Below is a small trained network, with its code and all its weights. Each question gives an input and a class and asks what happens when units are switched off, that is, made to give their printed mean instead of their output.

import numpy as np


def w(rows, s, z=0):
    codes = np.array(rows[::2]) - 128.0
    scale = np.full(codes.shape[1], s)
    scale[-1] = z or s
    return codes * scale


def f(y):
    return np.maximum(y, 0)


def log_softmax(a):
    a = a - a.max(-1, keepdims=True)
    return a - np.log(np.exp(a).sum(-1, keepdims=True))


def net(x, mask):
    res = np.array(x, float).reshape(1, 5) / 4 @ E
    y = f(res @ A[0][:, :-1].T + A[0][:, -1])
    res = res + np.where(mask, y, B[0][:, -1]) @ B[0][:, :-1]
    return log_softmax(res[-1] @ U[:, :-1].T + U[:, -1])


A, B = {}, {}
E = w([
[58,254,171,162,135,146,90,77,199,30,112,127],'x0',
[130,190,219,64,184,115,136,241,113,109,51,147],'x1',
[147,137,149,5,195,99,100,27,118,110,150,65],'x2',
[178,165,143,153,147,120,106,168,227,162,173,41],'x3',
[154,59,203,100,102,177,193,78,214,95,138,155],'x4',
],0.0095)
A[0] = w([
[71,140,102,229,95,236,194,216,153,159,153,182,12],'N0',
[124,123,93,204,98,161,149,209,161,129,102,154,205],'N1',
[97,103,141,84,168,121,144,40,31,79,86,160,185],'N2',
[227,79,107,131,97,92,156,167,114,251,131,161,169],'N3',
[69,100,119,135,96,178,204,79,71,97,94,205,143],'N4',
[123,118,45,191,103,197,113,55,153,139,189,117,110],'N5',
[183,143,204,119,191,132,178,194,143,117,63,148,39],'N6',
[140,122,121,206,102,155,139,188,110,99,106,155,8],'N7',
[63,187,142,198,120,111,98,119,196,94,95,169,138],'N8',
[153,74,196,104,110,240,224,68,161,100,126,148,56],'N9',
[136,95,66,191,103,99,158,13,120,151,174,129,40],'N10',
[159,91,255,111,108,209,201,90,147,109,164,176,132],'N11',
[121,161,118,179,177,80,77,154,73,144,155,111,254],'N12',
[99,168,195,81,152,134,153,176,120,183,54,168,77],'N13',
[83,237,169,145,123,88,63,20,174,70,127,137,129],'N14',
[99,137,134,144,108,104,146,125,79,138,105,202,180],'N15',
[109,162,145,179,138,140,116,99,147,74,97,118,50],'N16',
[216,83,89,54,118,94,141,177,112,180,144,162,46],'N17',
[116,133,173,80,195,101,90,107,166,197,204,48,152],'N18',
[100,157,47,138,183,99,42,157,91,141,128,164,11],'N19',
[197,153,116,140,120,146,154,168,219,135,143,60,188],'N20',
[207,190,204,98,190,133,149,186,106,144,68,184,79],'N21',
[89,140,68,112,132,114,17,129,60,123,111,119,94],'N22',
],0.0076,0.0019)
B[0] = w([
[228,148,64,41,233,104,146,102,112,109,107,89,237],'N0',
[208,130,145,89,169,110,130,82,139,90,83,72,219],'N1',
[237,117,185,71,48,76,95,49,134,70,60,115,217],'N2',
[72,83,138,146,67,88,154,145,109,108,81,117,223],'N3',
[165,144,185,194,58,52,38,136,134,140,101,125,221],'N4',
[110,173,170,140,149,66,91,96,212,220,172,236,221],'N5',
[93,153,166,125,155,78,127,146,158,196,189,135,196],'N6',
[169,141,92,66,172,131,141,80,106,157,108,65,188],'N7',
[90,36,130,120,86,71,204,134,95,78,82,114,221],'N8',
[101,193,56,137,83,171,117,187,143,157,192,56,227],'N9',
[84,155,90,67,188,83,114,98,163,213,150,175,217],'N10',
[140,207,51,121,101,236,94,231,168,163,100,77,225],'N11',
[123,169,125,128,36,160,100,173,162,107,143,112,195],'N12',
[105,131,141,140,171,128,81,98,208,199,161,223,196],'N13',
[100,80,84,95,89,107,195,104,129,154,70,99,254],'N14',
[153,106,180,141,104,132,66,117,146,159,98,85,182],'N15',
[42,49,112,130,117,133,181,156,91,138,141,135,183],'N16',
[47,91,103,124,129,141,249,127,138,76,94,143,195],'N17',
[193,141,115,106,137,52,115,84,107,62,39,68,204],'N18',
[85,164,86,133,100,179,105,194,117,144,159,98,184],'N19',
[165,93,226,253,67,126,14,155,71,146,97,115,198],'N20',
[82,148,136,104,143,86,140,74,199,189,153,182,206],'N21',
[138,161,88,119,113,200,93,209,161,124,201,84,188],'N22',
],0.0068,0.012)
U = w([
[50,177,127,113,205,88,113,99,188,212,169,219,88],'0',
[233,154,84,29,209,127,159,89,118,98,75,64,128],'1',
[16,38,92,129,80,130,255,151,110,124,67,117,103],'2',
[99,211,73,113,70,242,88,214,136,142,163,84,84],'3',
[194,128,204,188,68,95,52,130,115,122,82,119,188],'4',
[140,129,137,158,105,150,137,110,134,106,123,139,254],'5',
[101,126,151,184,213,241,179,118,42,65,189,202,34],'6',
[99,119,133,225,207,211,169,113,40,51,193,218,37],'7',
],0.009,0.0048)

Each question gives the input, the list of numbers given to net, and the class t.
The units are the neurons (one row each of A and B). Each row of codes is followed by its name. A weight is (code - 128) times the scale printed after its matrix; where a second scale follows, it is the last column's (A, B and U).
mask holds one flag per neuron, in row order. A switched-off neuron (its flag False) gives its mean, the last column of its row in B, instead of its output. The means were averaged over made-up inputs and are rounded, as every weight is.
A unit's drop is (log p(t) with every unit on - log p(t) with that unit switched off) / (log p(t) with every unit on - log p(t) with every unit switched off).
The circuit of an input: a set's keep is (log p(t) with only the set's units on - log p(t) with every unit switched off) / (log p(t) with every unit on - log p(t) with every unit switched off). Starting from the 12 units with the biggest drops (on a tie, the unit counted first), units are removed one at a time, each time the one whose removal leaves the highest keep (on an exact tie, the one counted first), for as long as the keep stays at least 0.8.
units of the circuit, in order: the units of the circuit, biggest drop first
most important unit: the unit with the biggest drop
top k neurons: the k neurons with the biggest drops, biggest first
drop of u: that unit's drop, to one decimal
input [-7,6,5,1,7], class 2: most important unit => N17
input [2,-6,6,-6,3], class 0: top 3 neurons => (N10, N5, N0)
input [6,8,-6,-1,0], class 0: top 3 neurons => (N13, N21, N6)
input [-6,2,4,2,7], class 3: units of the circuit, in order => (N11, N9)
input [8,-2,3,7,-8], class 2: units of the circuit, in order => (N14, N8)
input [3,0,6,-7,-5], class 4: units of the circuit, in order => (N2, N0)
input [-4,5,-4,-6,2], class 4: top 2 neurons => (N4, N10)
input [6,-5,-1,-4,-4], class 2: top 2 neurons => (N8, N14)
input [-4,5,0,-8,-7], class 4: top 4 neurons => (N2, N11, N9, N15)
input [-4,0,-5,-8,-8], class 3: top 2 neurons => (N22, N19)
input [-1,7,-1,7,7], class 0: top 3 neurons => (N21, N6, N13)
input [3,7,1,4,8], class 3: top 4 neurons => (N11, N9, N5, N10)
input [7,7,5,-3,8], class 3: top 4 neurons => (N11, N9, N5, N10)
input [8,4,4,-8,1], class 2: units of the circuit, in order => (N14)
input [-8,-8,5,4,4], class 0: top 2 neurons => (N5, N10)
input [1,6,-3,-7,6], class 4: top 3 neurons => (N4, N2, N10)
input [-2,-5,-7,7,2], class 1: top 3 neurons => (N0, N1, N4)
input [5,-8,7,1,-6], class 0: top 4 neurons => (N5, N10, N0, N1)
input [-3,-1,-1,5,5], class 3: drop of N9 => 0.5
input [6,4,0,-4,-6], class 2: most important unit => N8
input [4,-1,3,-7,-1], class 4: drop of N2 => 0.4
input [6,5,1,1,-1], class 2: drop of N15 => 0.0
